Below are the code and all the weights of a small trained network. Each question names an input and a class and asks about switching units off, where a switched-off unit gives its printed mean instead of its output.

import numpy as np


def w(rows, s, z=0):
    codes = np.array(rows[::2]) - 128.0
    scale = np.full(codes.shape[1], s)
    scale[-1] = z or s
    return codes * scale


def norm(h):
    return h / np.sqrt((h * h).mean(-1, keepdims=True) + 1e-5)


def f(y):
    return y / 2 * (1 + np.tanh(0.7978845608 * (y + 0.044715 * y**3)))


def log_softmax(a):
    a = a - a.max(-1, keepdims=True)
    return a - np.log(np.exp(a).sum(-1, keepdims=True))


def net(x, mask):
    res = np.array(x, float).reshape(1, 3) / 4 @ E
    u = 0
    for l in range(3):
        y = f(norm(res) @ A[l][:, :-1].T + A[l][:, -1])
        res = res + np.where(mask[u : u + 8], y, B[l][:, -1]) @ B[l][:, :-1]
        u += 8
    return log_softmax(norm(res)[-1] @ U[:, :-1].T + U[:, -1])


A, B = {}, {}
E = w([
[146,75,116,150,252,127,175,103,84,138,165],'x0',
[156,147,74,137,134,124,105,184,168,199,186],'x1',
[124,158,111,200,130,214,112,89,83,180,114],'x2',
],0.0043)
A[0] = w([
[141,146,173,143,119,124,162,153,115,142,141,2],'0.n0',
[154,101,34,68,160,47,141,108,22,196,49,130],'0.n1',
[174,143,189,130,102,109,193,142,63,118,103,73],'0.n2',
[207,101,185,73,127,156,102,117,180,224,177,106],'0.n3',
[208,94,241,39,112,181,151,139,83,175,109,97],'0.n4',
[145,92,231,111,153,207,88,85,189,67,159,90],'0.n5',
[129,136,34,37,103,84,81,95,99,193,3,122],'0.n6',
[87,98,131,114,149,118,111,136,184,70,163,115],'0.n7',
],0.0053,0.0055)
B[0] = w([
[108,68,49,6,170,142,13,57,173,136,96,7],'0.n0',
[139,134,154,127,100,151,109,117,174,105,152,206],'0.n1',
[106,147,95,146,136,108,112,122,138,123,132,102],'0.n2',
[95,136,90,152,132,110,130,110,132,96,109,227],'0.n3',
[122,139,105,143,128,113,119,122,133,118,135,102],'0.n4',
[111,138,83,140,135,120,127,132,136,125,119,129],'0.n5',
[142,113,145,138,151,151,125,111,148,112,161,205],'0.n6',
[155,135,132,128,120,139,127,117,86,176,107,187],'0.n7',
],0.012,0.0014)
A[1] = w([
[134,65,110,74,231,146,104,86,153,118,164,67],'1.n0',
[116,127,120,80,88,149,87,121,174,128,110,70],'1.n1',
[163,77,118,1,146,36,88,113,142,141,110,6],'1.n2',
[116,123,26,96,160,112,82,185,199,196,178,27],'1.n3',
[110,114,136,98,140,94,149,171,157,86,142,58],'1.n4',
[114,113,125,106,137,135,114,140,125,128,119,60],'1.n5',
[86,112,97,123,126,128,176,149,161,97,119,84],'1.n6',
[84,94,125,72,153,122,99,44,106,48,47,9],'1.n7',
],0.0085,0.0018)
B[1] = w([
[148,92,153,80,140,102,112,110,206,135,150,156],'1.n0',
[174,80,118,96,145,100,107,61,200,136,169,137],'1.n1',
[215,165,155,103,110,188,194,142,94,220,99,200],'1.n2',
[82,119,65,173,111,84,151,73,79,25,98,255],'1.n3',
[118,159,144,174,126,218,138,126,101,178,107,191],'1.n4',
[137,136,150,168,86,206,118,27,168,125,207,80],'1.n5',
[135,132,156,123,122,117,119,143,119,150,137,134],'1.n6',
[104,124,1,196,113,81,146,123,112,74,152,197],'1.n7',
],0.0088,0.003)
A[2] = w([
[129,130,107,112,122,152,159,165,85,102,126,168],'2.n0',
[107,123,100,118,147,249,78,85,72,217,87,52],'2.n1',
[116,113,149,59,72,133,55,123,229,104,131,54],'2.n2',
[72,148,182,114,181,76,89,205,107,132,141,110],'2.n3',
[132,114,107,121,161,128,153,112,104,141,144,84],'2.n4',
[134,152,103,101,79,126,99,120,115,132,126,86],'2.n5',
[125,64,172,78,222,118,108,112,176,114,179,75],'2.n6',
[140,143,107,82,134,159,149,111,117,155,103,3],'2.n7',
],0.011,0.0019)
B[2] = w([
[111,93,96,76,157,101,81,101,173,143,141,240],'2.n0',
[233,151,132,43,79,123,232,134,116,253,84,254],'2.n1',
[74,109,239,123,173,213,50,230,185,72,121,187],'2.n2',
[162,128,159,117,136,138,79,56,117,154,208,140],'2.n3',
[75,165,166,107,48,146,57,170,147,97,82,154],'2.n4',
[91,85,164,111,244,151,128,154,98,124,122,147],'2.n5',
[72,123,223,126,150,220,49,235,174,82,103,177],'2.n6',
[113,175,144,173,105,220,112,125,110,205,112,140],'2.n7',
],0.0072,0.0048)
U = w([
[66,122,1,177,126,50,151,93,99,45,102,180],'0',
[207,165,141,77,95,167,212,142,100,255,70,167],'1',
[83,110,232,115,163,193,60,217,189,66,119,168],'2',
[160,118,141,92,162,78,56,41,125,163,244,7],'3',
],0.0077,0.0013)

Each question gives the input, the list of numbers given to net, and the class t.
The units are the neurons (one row each of A and B). Each row of codes is followed by its name. A weight is (code - 128) times the scale printed after its matrix; where a second scale follows, it is the last column's (A, B and U).
mask holds one flag per neuron, layer by layer. A switched-off neuron (its flag False) gives its mean, the last column of its row in B, instead of its output. The means were averaged over made-up inputs and are rounded, as every weight is.
A unit's drop is (log p(t) with every unit on - log p(t) with that unit switched off) / (log p(t) with every unit on - log p(t) with every unit switched off).
most important unit: the unit with the biggest drop
top k neurons: the k neurons with the biggest drops, biggest first
k most important neurons of layer l: the k neurons of layer l with the biggest drops, biggest first
drop when u is switched off: that unit's drop, to one decimal
input [7,5,-6], class 2: most important unit -> 1.n0
input [2,4,-4], class 0: top 4 neurons -> (1.n3, 0.n3, 2.n1, 0.n7)
input [8,2,7], class 2: top 3 neurons -> (2.n6, 1.n0, 0.n7)
input [-5,-4,-6], class 1: 2 most important neurons of layer 0 -> (0.n3, 0.n1)
input [-7,-3,-7], class 1: top 3 neurons -> (1.n2, 0.n1, 1.n4)
input [8,7,-1], class 2: 2 most important neurons of layer 1 -> (1.n0, 1.n7)
input [-1,-6,-7], class 1: top 3 neurons -> (1.n2, 0.n3, 1.n4)
input [-8,-6,7], class 2: 4 most important neurons of layer 1 -> (1.n4, 1.n2, 1.n1, 1.n3)
input [-4,-4,0], class 0: top 2 neurons -> (0.n1, 2.n1)
input [-3,-3,3], class 3: 2 most important neurons of layer 0 -> (0.n1, 0.n7)
input [-2,-5,-6], class 1: top 4 neurons -> (1.n2, 0.n3, 1.n4, 1.n3)
input [2,-2,2], class 3: top 2 neurons -> (1.n4, 1.n3)
input [3,1,-1], class 3: 2 most important neurons of layer 1 -> (1.n3, 1.n2)
input [5,-2,-3], class 2: most important unit -> 2.n6
input [3,-2,3], class 3: 3 most important neurons of layer 2 -> (2.n1, 2.n6, 2.n2)
input [-4,-5,-6], class 1: 3 most important neurons of layer 1 -> (1.n2, 1.n3, 1.n4)
input [0,-6,-8], class 1: top 2 neurons -> (1.n2, 0.n3)
input [-5,-3,-6], class 1: top 2 neurons -> (1.n2, 0.n1)
input [-6,1,4], class 2: top 2 neurons -> (1.n4, 0.n7)
input [3,7,-6], class 0: most important unit -> 1.n3
input [1,-7,-2], class 0: drop when 1.n7 is switched off -> 0.1
input [-5,0,-8], class 1: drop when 1.n2 is switched off -> 0.5
input [5,-2,-8], class 1: drop when 1.n2 is switched off -> 0.3
